sileb: [-16  41  15  14]
raf: [ -3   9 -24   7]
Beso: [ 12  30 -32  -4]
Pili: [ -6  23  12 -26]
Rele: [ 18  29 -56 -25]
fal: [ -8   8 -50   8]
Vigif: [-33  28 -13  19]
Pur: [ 16 -24  -4  -5]
tama: [  8   7 -17 -26]
lamo: [ -8 -15   0 -31]
veri: [ 40  42   2 -23]
after: [42]	[2]
after: [-32]	[-4]
after: [28]	[-13]
after: [-15]	[0]
after: [-50]	[8]

vekon: [ 46  14  -2  -8  33   4  31   6  -1  10  -3   2   1   9 -10 -14   8   3
   4  24  22  -4  12  -9  15 -21]
kup: [ 32  15  -7 -13  35   7  28  -6  16  -1  10  19  -1  15  -7  -6   9   2
   0  27   9   2  20  14  14 -25]
tis: [ -3  15  20  46 -26 -23  -8  12 -12  -8  -2 -15  -5   4 -16   7  38 -34
  -5  -6  29  21  -4  34 -13   6]
nive: [ 31  -3  -8 -32  23  22  13  15  25  27  20  21 -11   6  17  30  -8  13
   5  -4   8   5  -2   4  15 -24]
Gis: [ 45  10  -5 -17  34  10  28   8   6  16   2   7  -2   8  24  -4   2   8
   5  18  18  -4   9  -9  16 -23]
q: [ 31  -3  -8 -32  23  22  13  15  25  27  20  21 -11   6  17  30  -8  13
   5  -4   8   5  -2   4  15 -24]	nive
q: [ -3  15  20  46 -26 -23  -8  12 -12  -8  -2 -15  -5   4 -16   7  38 -34
  -5  -6  29  21  -4  34 -13   6]	tis
after: [23]	[22]
q: [ 45  10  -5 -17  34  10  28   8   6  16   2   7  -2   8  24  -4   2   8
   5  18  18  -4   9  -9  16 -23]	Gis
after: [-10]	[-14]

pirup: [ 16 -17  -5  15 -39 -29  31 -39 -28   0 -55   9   7 -17 -19  10]
letes: [ 28  19   7  11 -43 -19  12 -21 -42  26 -43  18   3  -5 -15   8]
kogez: [  5 -14  -3  10 -20 -13   8  -8   2 -20  -7  20  12  -8   6   5]
vuzi: [  2   2   0 -16   8  11   0   2  17  -3  17  24  11   1   6  -2]
Sep: [ 12   0  24   4  13  -7   9  -7  -7   2  -4   3 -16   9   2  -1]
tid: [  5 -14  -3  10 -20 -13   8  -8   2 -20  -7  20  12  -8  -6   5]
sebe: [ 15  -6   0  17 -41 -33  25 -19 -11 -15 -26  34  31  -8 -32   6]
teleg: [-14  13 -15  -1 -12 -30  12   6  -1 -10  -4 -11  33   4   6  -4]
fizil: [-22   2  -2 -15  30  -5 -11   8   9 -10   8 -27 -21   7   9  -5]
med: [ -4   0  -8  -2  29  57  -6  12  28  22  35 -12  -2  -1   5  -6]
maza: [ 15  -6   0  17 -41 -33  25 -19 -11 -15 -26 -31  31  -8 -12   6]
after: [30]	[-5]
q: [-14  13 -15  -1 -12 -30  12   6  -1 -10  -4 -11  33   4   6  -4]	teleg
q: [ 12   0  24   4  13  -7   9  -7  -7   2  -4   3 -16   9   2  -1]	Sep
q: [ 15  -6   0  17 -41 -33  25 -19 -11 -15 -26  34  31  -8 -32   6]	sebe
after: [26]	[-43]
q: [  2   2   0 -16   8  11   0   2  17  -3  17  24  11   1   6  -2]	vuzi
after: [-27]	[-21]

mot: [ 19  13  -8  28   6 -19  -7 -18 -11  22  10  -4 -15  24   8 -10  -1   2
 -15  -5  -5   0   0  -3  -7  -2  15 -14  16  14  -2 -10 -11  -2  -1  -8
 -18   5  31   3 -37  59   6  -2  -5   5 -14  12 -17  17  12   8   4  -6
  -4  14]
dafed: [-21   0 -11  -6 -13   8   7  26  -6  -8  -2   5  23 -18   3   8  -6 -13
  19   4  -7  12 -13  12   6 -10 -15 -11 -21  -4  -4 -10   4  17  -6   7
 -17   1  -5  -1   7  59 -21  -1   2 -35  -2  -7   4   7  19  11  28   2
  14 -26]
Fedi: [ -8   4   8 -32 -11  -9  -5  27  20 -11  -3  -5 -13  -7  22  15 -14  24
  21  -1  -1   4   7 -40   6   0   4   1   5  -4  12 -10   8  -5  -6 -20
 -19  26  -4  14  -8  59  -5  26  15   6  -8   8  -3  -7  -1  -8  24 -11
 -17  13]
Zuke: [-17  14   5  12 -24 -22  20   3   2 -18  19  16   5  -5  14   9  -1 -22
   5 -16 -19  19   1 -42  -4   2 -13  21 -11   4   0 -10 -22 -24  -6  -5
   1   7  13 -22 -19  59 -10  -9 -11  -8  16 -22  10   0  -3   7  11 -11
   6   9]
naf: [ 19  13  -8  28   6 -19  -7 -18 -11  22  10  -4 -15  24   8 -10  -1   2
 -15  -5  -5   0   0  -3  -7  -2  15 -14  16  14  -2 -10 -11  -2  -1  -8
 -18   5  31   3 -37  59   6  -2  -5   5 -14  12 -17  15  12   8   4  -6
  -4  14]
bipa: [-18  27  -1  -6  -9  11  -8  -5  27  -7  -4   7  11  11 -13  15   9 -13
   4   8  -5  -4   7 -33  15   2   2  11  -3  -5  10 -10  10  -7 -12  18
  12   2 -27 -23  -2  59  27   9   2 -13 -11  23   7 -32 -10  -5  -9 -23
 -14  -7]
q: [ 19  13  -8  28   6 -19  -7 -18 -11  22  10  -4 -15  24   8 -10  -1   2
 -15  -5  -5   0   0  -3  -7  -2  15 -14  16  14  -2 -10 -11  -2  -1  -8
 -18   5  31   3 -37  59   6  -2  -5   5 -14  12 -17  15  12   8   4  -6
  -4  14]	naf
q: [ 19  13  -8  28   6 -19  -7 -18 -11  22  10  -4 -15  24   8 -10  -1   2
 -15  -5  -5   0   0  -3  -7  -2  15 -14  16  14  -2 -10 -11  -2  -1  -8
 -18   5  31   3 -37  59   6  -2  -5   5 -14  12 -17  17  12   8   4  -6
  -4  14]	mot

Gokif: [ 31 -24  -6 -18   8  37  16  14  -7  21  -4  16  -9 -39  13   0  -6  30
  -9 -33  -9 -16   6  -1   6  -7 -11  31  35 -42 -13 -32  32 -10   3  36
  -8  -3  49  33 -10]
Femek: [ -4  -8 -17  -3 -11  -7   6  -4   3  29 -19   5 -11 -13 -14  -2  10   2
   9 -12  -4   1   5 -13  37 -12  -2  22  -4  -8  -2   2  25  16   1   8
   8  10   2  -8   6]
ral: [ -3   2  -5  -7 -15   2  12  -7   0  21  -5  18 -14 -32  -6   4  -7   9
   6   0   5   4  13  -9  20 -14   7  23  13 -11   0 -15  28  14 -11  -2
  17  -9  17   0  -1]
after: [49]	[33]
q: [ 31 -24  -6 -18   8  37  16  14  -7  21  -4  16  -9 -39  13   0  -6  30
  -9 -33  -9 -16   6  -1   6  -7 -11  31  35 -42 -13 -32  32 -10   3  36
  -8  -3  49  33 -10]	Gokif
q: [ -4  -8 -17  -3 -11  -7   6  -4   3  29 -19   5 -11 -13 -14  -2  10   2
   9 -12  -4   1   5 -13  37 -12  -2  22  -4  -8  -2   2  25  16   1   8
   8  10   2  -8   6]	Femek

sagab: [-24  43  40 -52  -3   5 -29  18  -8 -20  -5  46  55 -17  24  -9  19 -43
 -31  47 -43 -36  -2 -25  24 -24  53  -1  -6 -39   7  15  -5  -5   4  16
 -34  18  25]
kodil: [ 17 -46  32 -38 -53  43 -25   6 -20 -31  -8 -32  56 -25  28  14 -15  45
 -45  -6 -43  -5 -25 -56  33  30  26  28 -49   5 -47 -48  47 -27  54  19
 -44 -12 -55]
Tuzod: [ 19  41  48  19 -35  14   4  51  40  26  50 -30 -45  40 -28  52  32  18
 -38 -14 -40  57 -39  -2   5  51  49 -53 -24 -15  57  51  43  17  -3  13
   4 -16  41]
after: [50]	[-30]
after: [-30]	[-45]

vumap: [ -5  30   3  26  -6  21  -7  18 -20  17   4   7  21 -27  -8  11   6  12
  13 -15   4  37   3  30   8   9 -28 -27   5 -11  40   6  -6   8 -17  -2
 -28  -8   2  20  -7  12  -1]
birer: [ 11  16   4  22  10  26 -20  12 -37  -2   2 -24   5 -22 -14   7 -17  -9
  -5  -6   8  50 -18  39 -11   7 -20 -37   8 -14  30 -16  -7  -2 -17  -1
 -30  -2   1   9 -21  19   0]
pova: [  0  28   3  25  -3  25 -12  17 -25  14   4  -2  17 -25  -8  10   1   5
  10 -10   6  44  -3  34   5   8 -29 -31   7 -12  39  -1  -6   7 -19  -3
 -31  -4  -5  17 -11  17  -1]
kidud: [ -2  29   3  25  -4  23 -10  18 -23  16   4   2  18 -26  -8  10   4   8
  11 -12   5  41  -1  32   7   8 -29 -29   6 -12  40   2  -6   7 -19  -3
 -30  -6   2  18 -10  15  -1]
gozi: [  0  28   3  25  -3  24 -12  18 -25  14   4  -2  17 -25  -8  10   2   5
  10 -10   6  44  -3  33   5   8 -29 -31   7 -12  39  -1  -6   7 -19  -3
 -31  -4   1  17 -11  16  -1]
Kiku: [ 11  16   4  22  10  26 -20  12 -37  -2   2 -24   5 -22 -14   7 -17  -9
  -5  -6   8  50 -18  39 -11   7 -20 -37   8 -14  30 -16  -7  -2 -17  -1
 -30  -2   1   9 -21  10   0]
nad: [ -5  30   3  26  -6  21  -7  18 -20  19   4   7  21 -27  -8  11   6  12
  13 -15   4  37   3  30   8   9 -28 -27   5 -11  40   6  -6   8 -17  -2
 -28  -8   2  20  -7  12  -1]
govu: [ 11  17   4  22  10  26 -20  12 -37  -2   2 -23   6 -22 -14   7 -16  -9
  -4  -6   8  50 -17  39 -10   7 -21 -37   8 -14  30 -16  -6  -2 -17  -1
 -30  -2   1   9  10  19   0]
pekek: [  4  25   3  25   1  26 -16  16  -6   9   3 -10  13 -24  -9   9  -3   0
   6  -7   7  48  -8  36   1   7 -28 -33   8 -13  37  -6  -6   5 -20  -3
 -31  -3   1  14 -14  19   0]
q: [ 11  16   4  22  10  26 -20  12 -37  -2   2 -24   5 -22 -14   7 -17  -9
  -5  -6   8  50 -18  39 -11   7 -20 -37   8 -14  30 -16  -7  -2 -17  -1
 -30  -2   1   9 -21  19   0]	birer
q: [ 11  17   4  22  10  26 -20  12 -37  -2   2 -23   6 -22 -14   7 -16  -9
  -4  -6   8  50 -17  39 -10   7 -21 -37   8 -14  30 -16  -6  -2 -17  -1
 -30  -2   1   9  10  19   0]	govu
q: [ 11  16   4  22  10  26 -20  12 -37  -2   2 -24   5 -22 -14   7 -17  -9
  -5  -6   8  50 -18  39 -11   7 -20 -37   8 -14  30 -16  -7  -2 -17  -1
 -30  -2   1   9 -21  10   0]	Kiku
after: [41]	[-1]

tas: [-47  35  14 -11]
tonom: [56 41 43 25]
Fup: [-30  10  12 -22]
Duf: [-15 -30 -34 -12]
Batal: [ 38 -33 -34  -1]
ruku: [17 13 10 41]
after: [56]	[41]
after: [13]	[10]

dak: [-30  14  30   5  -5]
noduz: [  6  14  30   5 -44]
dizom: [-22 -28  21  23 -10]
Fel: [-36 -28   0 -11   6]
Likop: [ 9  0  4 22 18]
tir: [ -1  22 -24 -21 -31]
Tosik: [-37   1  11  19 -12]
after: [-37]	[1]
after: [1]	[11]
after: [9]	[0]
q: [ 9  0  4 22 18]	Likop
after: [19]	[-12]
after: [-36]	[-28]
after: [-1]	[22]

renuf: [-20  -1 -20 -20  11  14  -8  25  -6   2  22 -27 -40]
rilam: [-11  47  19  -4   4  -2  21  22  56   0  42 -24 -30]
kezan: [ -2 -10   5  32 -17 -27  12 -13 -24  21 -34  21  26]
Beme: [-30 -13 -26 -19   7  11  12 -23  18  -7  20 -37  -5]
vumo: [ 19  11 -17  17  -1 -10 -13   7 -18  17 -40  13   7]
gote: [ 21 -23 -26  18 -11  -4  16   4  -6  21 -22  15 -10]
Misi: [-19  17  16  -9  13   9   9   9  42  -6  15  -1 -18]
q: [-20  -1 -20 -20  11  14  -8  25  -6   2  22 -27 -40]	renuf
after: [-34]	[21]
after: [32]	[-17]

dezo: [-14  18  -3   7  19  -9 -13  -2 -23  24   2]
rubef: [ 15   1 -14  -1  -4  -6 -35   1  -5  29  12]
rozum: [ -5 -18  22  -4  -2  -1 -29 -10  -1  35   6]
mal: [ 15   1   2   0  -5   1 -36  -1  -4  33  11]
kal: [ 17   1  -5  -1  -4  -2 -35 -10  -1  36   5]
roris: [-23 -10  22 -11   4 -24 -12  12  -5  21   1]
peb: [ 15   1   2   0  19   1 -36  -1  -4  33  11]
after: [18]	[-3]
after: [-13]	[-2]
after: [35]	[6]
q: [ 15   1 -14  -1  -4  -6 -35   1  -5  29  12]	rubef
after: [-9]	[-13]

Sano: [  3  -3   4   6   4 -12   0   7   5   4 -15  -9   2  -9   4   2  19 -12
  13  10   0  18  -1   9  27 -12  19  19  54  12 -30  -2]
zuku: [  2   5  22  -6 -12   2  -1  -6  13   3 -27  12   0  -6  12  -4  17  -8
  20   5   0  16  -5   0  22 -14  16   1  25  -7 -34  -9]
fonal: [  4  -5 -13  10 -13 -17   1   6   5   4 -10 -18   2 -15   0   4   6  -4
  12  19   0  13   1  10  26 -23   7  23  58  17 -28  -3]
vona: [ -3  -8   8   5   8  -3   0  26 -19  -1  20  -9   3  17  -8   6  24 -16
 -18 -24  -1   2   5  11  -7   2  18   8   3  12  24  16]
rad: [ -3   0  37  -6   3   9   0  17 -10   0  -1  12   2  18   3   0  37 -22
  -4 -29  -2  11  -1   5   1  -7  30  -2  -4  -4   5   8]
rizer: [  3  -8 -14  13 -10 -18   1  22  -1   3  -3 -22   3 -12  -3   6  10  -7
   6  14   0  12   3  12  24  -7  11  27  60  21 -20   2]
varuk: [ -2 -11  -8  11   4 -11   2  25 -17   1  21 -21   3   8 -11   8  17 -11
 -15 -10   0   3   7  15   0   2  13  20  26  21  17  14]
q: [ -2 -11  -8  11   4 -11   2  25 -17   1  21 -21   3   8 -11   8  17 -11
 -15 -10   0   3   7  15   0   2  13  20  26  21  17  14]	varuk
after: [-16]	[-18]
q: [  2   5  22  -6 -12   2  -1  -6  13   3 -27  12   0  -6  12  -4  17  -8
  20   5   0  16  -5   0  22 -14  16   1  25  -7 -34  -9]	zuku
q: [  4  -5 -13  10 -13 -17   1   6   5   4 -10 -18   2 -15   0   4   6  -4
  12  19   0  13   1  10  26 -23   7  23  58  17 -28  -3]	fonal
after: [-24]	[-1]

faz: [ 43 -11 -33  -4 -42  41]
Gotem: [ 30  -7 -29 -20   0  12]
vezi: [-12  17  40 -41  13  36]
masup: [ 43 -38 -33   9   6  15]
gos: [-29 -33  28  21 -38  27]
milen: [ 27  28  42 -26 -41 -42]
after: [9]	[6]
after: [-12]	[17]
after: [42]	[-26]
q: [ 43 -11 -33  -4 -42  41]	faz
after: [21]	[-38]

dizi: [  3 -54 -40  -1  25  30 -22  20  30  39 -18  39  23  50  14]
Lumav: [-24  18   6  37  18  18 -27  23 -44 -45 -24   2  23 -19  25]
Butog: [-13 -26 -35   7  13  17  24   6 -28 -31  -8  28   9  52  16]
Lila: [-47 -35 -27  16  27 -13  19  27   3  -2 -12 -18   7 -33 -16]
tepu: [ 11 -45 -26   8   4 -21  54  -3 -41  51  39  -5 -17 -12 -39]
Bezi: [ -8  33  28 -26 -57 -46  -8 -60   8   9 -23 -38 -49  32 -19]
after: [2]	[23]
q: [ -8  33  28 -26 -57 -46  -8 -60   8   9 -23 -38 -49  32 -19]	Bezi
after: [51]	[39]
after: [-44]	[-45]
after: [-40]	[-1]
after: [-23]	[-38]
q: [-24  18   6  37  18  18 -27  23 -44 -45 -24   2  23 -19  25]	Lumav

zoto: [ 2  3 -1 -4 -1  0 -3 -1 -1  0 -3  5]
Ror: [  6  -6   1 -13  -7   1   0  -1  12   4  -3 -12]
vasun: [  3  -6   1   1  -1   0   0   0  20  -5   7 -12]
buno: [ 0  0  1  3 -2  0  0  1  8 -5  3 -8]
Lopo: [ 2  3 -1  0 -1  0  0 -1 -1  0 -3  5]
veb: [  0  -6   1  -4  -2  -1   0  -1  20 -10   2  26]
foze: [  2  -6   3   2  -2   0   0  -1  14  -5   2 -12]
Vez: [  3  -6   1  -7   0  -5   0  25  56   0   5 -43]
gazu: [ 4 -6  9 -8  0  0  0 -1  6 -5  0 -4]
q: [ 2  3 -1 -4 -1  0 -3 -1 -1  0 -3  5]	zoto
after: [25]	[56]
q: [ 4 -6  9 -8  0  0  0 -1  6 -5  0 -4]	gazu

tudo: [-22 -27 -20  18 -14 -15  18 -14  11 -21 -18 -13  19 -15 -14]
ser: [ -1   9  16   5  30  13 -16  30 -37  -8  28  -7 -11   2   8]
bav: [-16 -33  10   7   6  17 -14  -7   0 -24   2  -5 -21  11  19]
Lisu: [ 28  42   8 -19   1  -5   0   9  -5  34   6  13   2   0  -7]
q: [ -1   9  16   5  30  13 -16  30 -37  -8  28  -7 -11   2   8]	ser
after: [-8]	[28]
after: [17]	[-14]
after: [5]	[30]
after: [42]	[8]
after: [-27]	[-20]

kiru: [-20 -14 -21  13 -14 -34  16 -10  20   3  31  50  27   0 -13  -7  23  10
 -16  -7  29   5   7  30  28  19  14  -1 -13  -9 -22  -9 -39 -29 -22 -23
  26  -8   6  28   4]
Daba: [ -6  -6 -14  22  -6  -3   0  -4  25 -14   9  16  -5   4 -14  -9  -3  23
 -12  -1  16   6   7  -7   5   5 -12  10  19   4 -21  -1   7  -4   4 -15
   5   4  -9   9  -5]
zetiv: [ 11  20  12   3  12  15   3  31 -11  15  -4  -1  10  11  27  13 -15   1
  20  18  -5   6  -4  -1 -12  18   0  14   3  21  24  -9   6  -1   8  20
  -2  19  17 -15  14]
q: [-20 -14 -21  13 -14 -34  16 -10  20   3  31  50  27   0 -13  -7  23  10
 -16  -7  29   5   7  30  28  19  14  -1 -13  -9 -22  -9 -39 -29 -22 -23
  26  -8   6  28   4]	kiru
q: [ -6  -6 -14  22  -6  -3   0  -4  25 -14   9  16  -5   4 -14  -9  -3  23
 -12  -1  16   6   7  -7   5   5 -12  10  19   4 -21  -1   7  -4   4 -15
   5   4  -9   9  -5]	Daba
after: [-23]	[26]
after: [-2]	[19]

zov: [  9 -49 -26 -23 -28]
Vibob: [-2 20 26  8 21]
Kaz: [  2 -44  17 -25 -35]
after: [-26]	[-23]
after: [-23]	[-28]
after: [17]	[-25]
after: [2]	[-44]
after: [8]	[21]

gel: [22 15 14 13  2  4 -3]
sig: [ 43 -30 -31  17  37  16  19]
vuvo: [ 18   1  -9  18 -38  36  33]
after: [-9]	[18]
after: [17]	[37]
after: [-30]	[-31]
after: [13]	[2]
after: [14]	[13]
after: [36]	[33]
after: [-31]	[17]

kig: [  3  13  -7  12  -1   6  11 -20  11   9]
vurit: [-16  -7 -19 -21  -7   8  -8  -2   4 -47]
mida: [  0  -8   5  15  -2   6  -6 -26   0  11]
sevu: [ -2  16   7   1   2   1  -9 -34   2 -25]
after: [-6]	[-26]
after: [12]	[-1]
after: [-19]	[-21]
after: [-16]	[-7]
after: [-21]	[-7]
q: [ -2  16   7   1   2   1  -9 -34   2 -25]	sevu
after: [4]	[-47]

Robap: [-19  -4  -3 -21  42]
Kib: [ 35 -41  35 -32  20]
raluk: [-44  14  -6 -44   3]
gafis: [-44  14 -28 -44   3]
luda: [-44  14 -28 -44  -8]
Falu: [ 41  25  41  -2 -36]
varus: [  5  13 -20 -42  -4]
after: [-3]	[-21]
after: [-21]	[42]
after: [5]	[13]
after: [-41]	[35]
after: [-42]	[-4]

timo: [  0   4   4   7  29  -5 -27 -10  17  11  13   5   0  -4  -9 -22 -26 -11
  15  -4   5  -7  -7  11  -6 -12 -15  -3 -11  17 -45  -7 -18   2  10  15
   0 -21  10   6  -1  16  12  -7 -11  18  13  -9  23 -12   2 -18]
vifir: [  4   5   2   7  32   1 -21   5  15  15  10   6  -4  -9  -9 -16 -29  -9
  10  -1   7  -4 -10  11  -5  -7 -20  -2 -12  16 -42 -10 -19   1  12  16
   5 -20  12   6   3  13  15 -12  -6  12  16 -11  21 -12   2 -15]
Fika: [  3  -5   8   0  29  -2 -21 -10  16  13   4   2  -5  -2  -8 -18 -29 -11
  13  -4   5  -9  -4   8  -7 -11 -10  -2 -12  20 -42 -12 -14   1   6  10
   6 -22  10   4  -1  14  15 -14 -12  15  16 -10  22 -10   2 -19]
q: [  3  -5   8   0  29  -2 -21 -10  16  13   4   2  -5  -2  -8 -18 -29 -11
  13  -4   5  -9  -4   8  -7 -11 -10  -2 -12  20 -42 -12 -14   1   6  10
   6 -22  10   4  -1  14  15 -14 -12  15  16 -10  22 -10   2 -19]	Fika
after: [-8]	[-18]
q: [  4   5   2   7  32   1 -21   5  15  15  10   6  -4  -9  -9 -16 -29  -9
  10  -1   7  -4 -10  11  -5  -7 -20  -2 -12  16 -42 -10 -19   1  12  16
   5 -20  12   6   3  13  15 -12  -6  12  16 -11  21 -12   2 -15]	vifir
after: [-26]	[-11]

dor: [ -2  -7  -4  -5   9   2  -7  59  -8  31 -11   5]
Nipu: [ -7   3   4   6  22  24 -10   7   5  53  46  -3]
zapev: [-2 -7 -4  3  1  2 -7 59 -8 31 34  5]
zema: [  3  -5   4   6  22  24 -10   7   5   2  41  15]
after: [9]	[2]
after: [53]	[46]
after: [41]	[15]
q: [ -7   3   4   6  22  24 -10   7   5  53  46  -3]	Nipu
q: [-2 -7 -4  3  1  2 -7 59 -8 31 34  5]	zapev
after: [34]	[5]

Mis: [46  7 10 48]
Barob: [39 15  1 35]
sotat: [ 32   4 -12 -21]
veze: [ 47 -10  16  58]
zeg: [ 21 -47  46 -13]
gog: [-40 -31 -43 -22]
after: [21]	[-47]
after: [15]	[1]
after: [47]	[-10]
after: [-12]	[-21]

buduk: [ -4 -37   1   3  19 -36 -15  16  32  13  16]
sebo: [ 14 -39  -1   2  18 -40 -34  -7  30   2  18]
Gifos: [ -7 -20   1  -9  13 -19  -1  15  17  -9   8]
Zute: [ 18  24  -3   6 -15  22  -6 -29 -23  17  -9]
Taga: [  4 -31   0 -19  15 -31 -18   4  25  -2  13]
tudar: [ -8  15   2  12  -8  16  13   4 -12  -3  -6]
ziros: [-7  6  0  9 -2  8 13  9 -5 -3 -5]
Fus: [-5 12  1  8 -4 10 10  2 -9 -2 -5]
susar: [ 39   9  -4 -14  -9   2 -36 -53  -7  29  -1]
q: [ 14 -39  -1   2  18 -40 -34  -7  30   2  18]	sebo
after: [-18]	[4]
q: [ -8  15   2  12  -8  16  13   4 -12  -3  -6]	tudar
after: [24]	[-3]

